Here is a tiny trained network, its code and every weight. The questions are about switching its units off for an input and a target symbol, where a switched-off unit gives its printed mean instead of its output.

import numpy as np


def w(rows, s, z=0):
    codes = np.array(rows[::2]) - 128.0
    scale = np.full(codes.shape[1], s)
    scale[-1] = z or s
    return codes * scale


def norm(h):
    return h / np.sqrt((h * h).mean(-1, keepdims=True) + 1e-5)


def f(y):
    return np.maximum(y, 0)


def softmax(a):
    e = np.exp(a - a.max(-1, keepdims=True))
    return e / e.sum(-1, keepdims=True)


def log_softmax(a):
    a = a - a.max(-1, keepdims=True)
    return a - np.log(np.exp(a).sum(-1, keepdims=True))


def net(x, mask):
    ids = ['αβδζθλξστφψω'.index(c) for c in x.split()]
    T = len(ids)
    res = E[ids] + P[:T]
    u = 0
    for l in range(2):
        q, k, v = (norm(res) @ M[l].T for M in (Q, K, V))
        z = softmax(np.where(np.tri(T) > 0, q @ k.T / 3**0.5, -1e9)) @ v
        res = res + np.where(mask[u], z, O[l][:, -1]) @ O[l][:, :-1]
        u += 1
        y = f(norm(res) @ A[l][:, :-1].T + A[l][:, -1])
        res = res + np.where(mask[u : u + 12], y, B[l][:, -1]) @ B[l][:, :-1]
        u += 12
    return log_softmax(norm(res)[-1] @ U[:, :-1].T + U[:, -1])


Q, K, V, O, A, B = {}, {}, {}, {}, {}, {}
E = w([
[180,144,183,167,127,81],'α',
[135,78,156,182,99,126],'β',
[118,133,70,154,129,99],'δ',
[142,62,166,107,127,71],'ζ',
[147,29,161,161,39,209],'θ',
[191,223,135,44,63,67],'λ',
[223,202,80,193,138,197],'ξ',
[136,254,172,213,22,74],'σ',
[58,79,96,88,108,101],'τ',
[95,151,94,136,137,132],'φ',
[90,204,117,150,174,106],'ψ',
[138,159,151,97,140,151],'ω',
],0.0029)
P = w([
[140,113,244,240,8,21],'0',
[145,85,254,220,103,68],'1',
[143,93,241,175,158,112],'2',
[148,90,182,117,159,172],'3',
[146,109,165,111,137,181],'4',
[140,109,152,123,103,161],'5',
],0.00053)
Q[0] = w([
[126,85,69,137,79,90],'0.h1',
[17,181,35,201,165,71],'0.h1',
[3,224,39,202,197,68],'0.h1',
],0.005)
K[0] = w([
[53,75,24,35,136,209],'0.h1',
[89,145,120,30,195,252],'0.h1',
[88,185,125,27,210,243],'0.h1',
],0.0028)
V[0] = w([
[8,132,128,127,124,111],'0.h1',
[108,159,130,234,119,92],'0.h1',
[91,151,133,135,86,250],'0.h1',
],0.0016)
O[0] = w([
[2,100,177,136,88,113,150],'0.h1',
[116,214,58,131,66,252,253],'0.h1',
[117,134,244,227,155,210,71],'0.h1',
],0.0015,0.0012)
A[0] = w([
[66,148,160,156,82,104,177],'0.n1',
[185,120,145,134,158,133,102],'0.n2',
[142,96,179,124,215,83,46],'0.n3',
[167,136,196,126,116,173,253],'0.n4',
[129,125,102,158,241,87,89],'0.n5',
[68,121,130,145,170,172,40],'0.n6',
[140,6,140,31,162,61,75],'0.n7',
[134,179,128,105,73,109,129],'0.n8',
[70,101,136,201,97,55,111],'0.n9',
[220,100,146,153,167,100,215],'0.n10',
[149,85,216,79,148,95,23],'0.n11',
[124,138,133,172,77,110,147],'0.n12',
],0.0024,0.00038)
B[0] = w([
[150,142,34,75,144,175,220],'0.n1',
[85,119,62,166,124,133,159],'0.n2',
[93,150,67,213,50,81,157],'0.n3',
[104,17,104,81,159,157,227],'0.n4',
[136,92,222,92,105,156,163],'0.n5',
[170,137,113,112,77,117,156],'0.n6',
[47,183,125,235,142,9,195],'0.n7',
[187,64,119,80,161,105,202],'0.n8',
[119,133,91,44,182,213,249],'0.n9',
[188,131,110,110,158,223,196],'0.n10',
[139,152,35,154,96,183,179],'0.n11',
[110,96,123,75,153,154,211],'0.n12',
],0.0016,0.0015)
Q[1] = w([
[42,128,87,78,112,122],'1.h1',
[147,105,186,174,79,90],'1.h1',
[94,156,113,152,190,252],'1.h1',
],0.0045)
K[1] = w([
[21,177,150,63,162,101],'1.h1',
[187,14,6,197,117,95],'1.h1',
[125,209,214,159,250,239],'1.h1',
],0.0027)
V[1] = w([
[120,189,164,97,115,117],'1.h1',
[88,151,177,199,148,47],'1.h1',
[158,112,112,118,4,124],'1.h1',
],0.0016)
O[1] = w([
[117,232,227,61,221,135,127],'1.h1',
[110,125,181,251,155,93,27],'1.h1',
[91,134,193,116,5,163,254],'1.h1',
],0.0018,0.00049)
A[1] = w([
[213,108,254,172,153,115,1],'1.n1',
[144,155,75,165,80,171,165],'1.n2',
[104,40,173,148,137,144,102],'1.n3',
[111,162,100,93,75,87,159],'1.n4',
[155,178,99,100,78,109,145],'1.n5',
[149,163,171,54,166,169,223],'1.n6',
[48,71,103,130,147,163,193],'1.n7',
[230,159,174,95,91,84,186],'1.n8',
[131,93,196,123,107,50,150],'1.n9',
[110,126,164,113,187,194,222],'1.n10',
[109,106,112,187,73,92,130],'1.n11',
[159,234,131,181,131,106,174],'1.n12',
],0.0027,0.00092)
B[1] = w([
[34,122,185,69,210,170,169],'1.n1',
[133,172,195,134,121,145,240],'1.n2',
[172,164,186,118,6,167,171],'1.n3',
[169,141,199,147,121,97,221],'1.n4',
[144,130,173,121,164,120,217],'1.n5',
[131,50,44,128,187,98,233],'1.n6',
[114,112,223,126,96,112,236],'1.n7',
[62,95,208,146,200,143,250],'1.n8',
[233,124,70,172,213,183,176],'1.n9',
[188,100,52,68,113,111,207],'1.n10',
[159,72,91,122,161,143,201],'1.n11',
[57,108,100,183,126,99,241],'1.n12',
],0.0022,0.0016)
U = w([
[108,72,253,173,252,169,111],'α',
[137,121,133,132,124,130,3],'β',
[182,170,29,114,19,76,120],'δ',
[205,38,93,240,135,25,132],'ζ',
[165,40,196,146,25,223,159],'θ',
[211,179,217,33,132,30,136],'λ',
[244,186,75,217,159,231,123],'ξ',
[121,238,228,229,58,87,157],'σ',
[2,39,151,95,77,38,129],'τ',
[42,209,121,50,78,229,102],'φ',
[45,208,46,172,225,95,171],'ψ',
[187,41,45,19,206,166,150],'ω',
],0.0071,0.0034)

Each question gives the input, a string of symbols that net reads in full, and the target symbol t.
The units are the heads (3 rows each of Q, K, V and O) and the neurons (one row each of A and B). Each row of codes is followed by its name. A weight is (code - 128) times the scale printed after its matrix; where a second scale follows, it is the last column's (O, A, B and U).
mask holds one flag per unit, layer by layer, with each layer's heads first. A switched-off unit (its flag False) gives its mean, the last column of its rows in O or B, instead of its output. The means were averaged over made-up inputs and are rounded, as every weight is.
A unit's drop is (log p(t) with every unit on - log p(t) with that unit switched off) / (log p(t) with every unit on - log p(t) with every unit switched off).
The circuit of an input: a set's keep is (log p(t) with only the set's units on - log p(t) with every unit switched off) / (log p(t) with every unit on - log p(t) with every unit switched off). Starting from the 12 units with the biggest drops (on a tie, the unit counted first), units are removed one at a time, each time the one whose removal leaves the highest keep (on an exact tie, the one counted first), for as long as the keep stays at least 0.8.
circuit, biggest first: the units of the circuit, biggest drop first
most important unit: the unit with the biggest drop
k most important neurons: the k neurons with the biggest drops, biggest first
k most important neurons of layer l: the k neurons of layer l with the biggest drops, biggest first
drop when u is switched off: that unit's drop, to one decimal
input λ φ λ θ ω δ, target ω: circuit, biggest first -> 0.h1, 1.h1, 0.n7, 1.n12
input λ ξ δ, target ξ: most important unit -> 0.h1
input ζ θ τ δ, target τ: 2 most important neurons -> 1.n7, 0.n9
input δ β δ, target δ: 2 most important neurons of layer 0 -> 0.n4, 0.n9
input δ ζ σ ω φ φ, target ω: 3 most important neurons -> 0.n7, 1.n6, 1.n10
input λ σ δ, target σ: 2 most important neurons of layer 0 -> 0.n4, 0.n8
input α δ δ, target δ: 2 most important neurons -> 1.n8, 0.n7
input ψ β δ τ δ, target τ: 2 most important neurons of layer 1 -> 1.n7, 1.n9
input δ θ δ, target θ: 2 most important neurons -> 0.n5, 1.n7
input ζ λ δ, target λ: 3 most important neurons of layer 0 -> 0.n5, 0.n9, 0.n4
input σ β ω ω λ δ, target ω: 2 most important neurons of layer 1 -> 1.n12, 1.n8
input σ θ τ σ φ, target φ: 2 most important neurons -> 0.n7, 1.n8
input λ δ σ λ ζ δ, target λ: 3 most important neurons of layer 1 -> 1.n12, 1.n6, 1.n4
input ψ ζ ζ α δ, target ζ: 2 most important neurons of layer 0 -> 0.n1, 0.n10
input δ θ ω φ, target ω: most important neuron -> 1.n6
input σ δ α φ, target φ: 3 most important neurons of layer 0 -> 0.n7, 0.n6, 0.n4
input ω τ ζ θ θ δ, target θ: 4 most important neurons of layer 1 -> 1.n7, 1.n6, 1.n12, 1.n8
input β δ ω, target ω: drop when 1.n6 is switched off -> 0.1
input ξ σ φ φ δ, target φ: drop when 0.n9 is switched off -> 0.3
input ζ τ τ θ ζ, target ζ: drop when 0.n7 is switched off -> 0.5
